Below are the code and all the weights of a small trained network. Each question names an input and a target symbol and asks about switching units off, where a switched-off unit gives its printed mean instead of its output.

import numpy as np


def w(rows, s, z=0):
    codes = np.array(rows[::2]) - 128.0
    scale = np.full(codes.shape[1], s)
    scale[-1] = z or s
    return codes * scale


def f(y):
    return np.maximum(y, 0)


def softmax(a):
    e = np.exp(a - a.max(-1, keepdims=True))
    return e / e.sum(-1, keepdims=True)


def log_softmax(a):
    a = a - a.max(-1, keepdims=True)
    return a - np.log(np.exp(a).sum(-1, keepdims=True))


def net(x, mask):
    ids = ['ΞΩαβδζλπψ'.index(c) for c in x.split()]
    T = len(ids)
    res = E[ids] + P[:T]
    q, k, v = (res @ M[0].T for M in (Q, K, V))
    z = softmax(np.where(np.tri(T) > 0, q @ k.T / 2**0.5, -1e9)) @ v
    res = res + np.where(mask[0], z, O[0][:, -1]) @ O[0][:, :-1]
    y = f(res @ A[0][:, :-1].T + A[0][:, -1])
    res = res + np.where(mask[1:13], y, B[0][:, -1]) @ B[0][:, :-1]
    return log_softmax(res[-1] @ U[:, :-1].T + U[:, -1])


Q, K, V, O, A, B = {}, {}, {}, {}, {}, {}
E = w([
[126,198,173,81,46,110],'Ξ',
[150,105,183,202,150,92],'Ω',
[125,116,166,20,185,232],'α',
[117,255,127,116,39,119],'β',
[44,244,80,99,73,98],'δ',
[102,139,238,104,32,196],'ζ',
[102,59,47,74,81,83],'λ',
[160,153,134,165,128,161],'π',
[230,166,121,201,152,127],'ψ',
],0.014)
P = w([
[170,22,43,186,72,173],'0',
[47,154,138,151,152,90],'1',
[91,158,38,45,89,208],'2',
[174,2,71,182,87,131],'3',
[39,71,187,193,231,155],'4',
[128,180,65,53,127,167],'5',
[188,23,82,203,83,122],'6',
[58,50,247,215,187,122],'7',
],0.008)
Q[0] = w([
[60,69,174,205,240,163],'h0',
[112,93,3,132,41,217],'h0',
],0.0062)
K[0] = w([
[104,79,96,87,143,89],'h0',
[233,129,1,157,39,167],'h0',
],0.0077)
V[0] = w([
[105,144,254,89,187,167],'h0',
[122,238,123,169,109,215],'h0',
],0.0083)
O[0] = w([
[49,95,49,173,82,223,2],'h0',
[175,180,132,134,2,35,96],'h0',
],0.0074,0.0073)
A[0] = w([
[200,49,109,80,131,128,95],'n0',
[77,106,160,189,160,181,96],'n1',
[215,46,62,191,134,110,93],'n2',
[54,254,113,116,144,110,1],'n3',
[83,121,138,201,104,56,171],'n4',
[174,44,193,163,129,104,158],'n5',
[138,171,174,178,204,166,96],'n6',
[85,130,89,81,121,198,225],'n7',
[215,40,114,107,39,139,93],'n8',
[40,145,50,95,117,82,165],'n9',
[19,171,168,132,29,213,76],'n10',
[137,112,83,85,155,23,61],'n11',
],0.0093,0.0053)
B[0] = w([
[85,180,90,137,153,153,234],'n0',
[127,141,156,93,129,115,169],'n1',
[93,145,86,107,157,51,199],'n2',
[68,54,106,106,148,176,167],'n3',
[106,166,174,161,106,122,195],'n4',
[156,62,94,113,124,144,254],'n5',
[171,189,147,144,74,82,158],'n6',
[186,194,147,175,171,83,207],'n7',
[110,91,58,35,106,181,224],'n8',
[254,120,165,188,135,137,226],'n9',
[159,94,124,74,218,78,241],'n10',
[72,157,212,82,151,124,252],'n11',
],0.01,0.0065)
U = w([
[99,156,133,67,55,181,129],'Ξ',
[82,35,197,185,230,59,165],'Ω',
[158,145,119,113,193,255,84],'α',
[79,185,143,82,56,96,45],'β',
[127,216,248,174,160,64,254],'δ',
[158,43,158,78,108,232,78],'ζ',
[18,178,84,34,135,106,98],'λ',
[144,130,91,126,138,142,124],'π',
[193,161,87,113,155,80,9],'ψ',
],0.0089,0.0051)

Each question gives the input, a string of symbols that net reads in full, and the target symbol t.
The units are the heads (2 rows each of Q, K, V and O) and the neurons (one row each of A and B). Each row of codes is followed by its name. A weight is (code - 128) times the scale printed after its matrix; where a second scale follows, it is the last column's (O, A, B and U).
mask holds one flag per unit, heads first, then neurons. A switched-off unit (its flag False) gives its mean, the last column of its rows in O or B, instead of its output. The means were averaged over made-up inputs and are rounded, as every weight is.
A unit's drop is (log p(t) with every unit on - log p(t) with that unit switched off) / (log p(t) with every unit on - log p(t) with every unit switched off).
The circuit of an input: a set's keep is (log p(t) with only the set's units on - log p(t) with every unit switched off) / (log p(t) with every unit on - log p(t) with every unit switched off). Starting from the 12 units with the biggest drops (on a tie, the unit counted first), units are removed one at a time, each time the one whose removal leaves the highest keep (on an exact tie, the one counted first), for as long as the keep stays at least 0.8.
circuit, biggest first: the units of the circuit, biggest drop first
most important unit: the unit with the biggest drop
k most important neurons: the k neurons with the biggest drops, biggest first
drop of u: that unit's drop, to one decimal
input ζ ζ λ λ, target λ: most important unit	n2
input α β δ, target ψ: 4 most important neurons	n9; n10; n3; n11
input λ λ ψ ζ, target ζ: circuit, biggest first	n5; n8
input λ λ α λ λ ζ δ, target δ: 3 most important neurons	n8; n5; n9
input ζ δ λ δ, target δ: 3 most important neurons	n8; n9; n5
input λ λ λ λ λ δ ζ α, target δ: circuit, biggest first	n6; n8
input λ λ π, target δ: 4 most important neurons	n8; n5; n6; n3
input λ π ζ, target δ: 2 most important neurons	n7; n5
input ζ ζ δ, target ψ: 2 most important neurons	n9; n10
input λ Ξ λ, target δ: drop of h0	0.3
input δ ζ λ ζ ζ Ω λ δ, target Ω: drop of n10	0.7
input β δ α λ λ Ω α δ, target Ω: drop of n10	0.5
input λ δ δ Ξ ζ Ω ζ, target ζ: drop of n8	0.1
input λ λ λ λ Ω, target δ: most important unit	n6
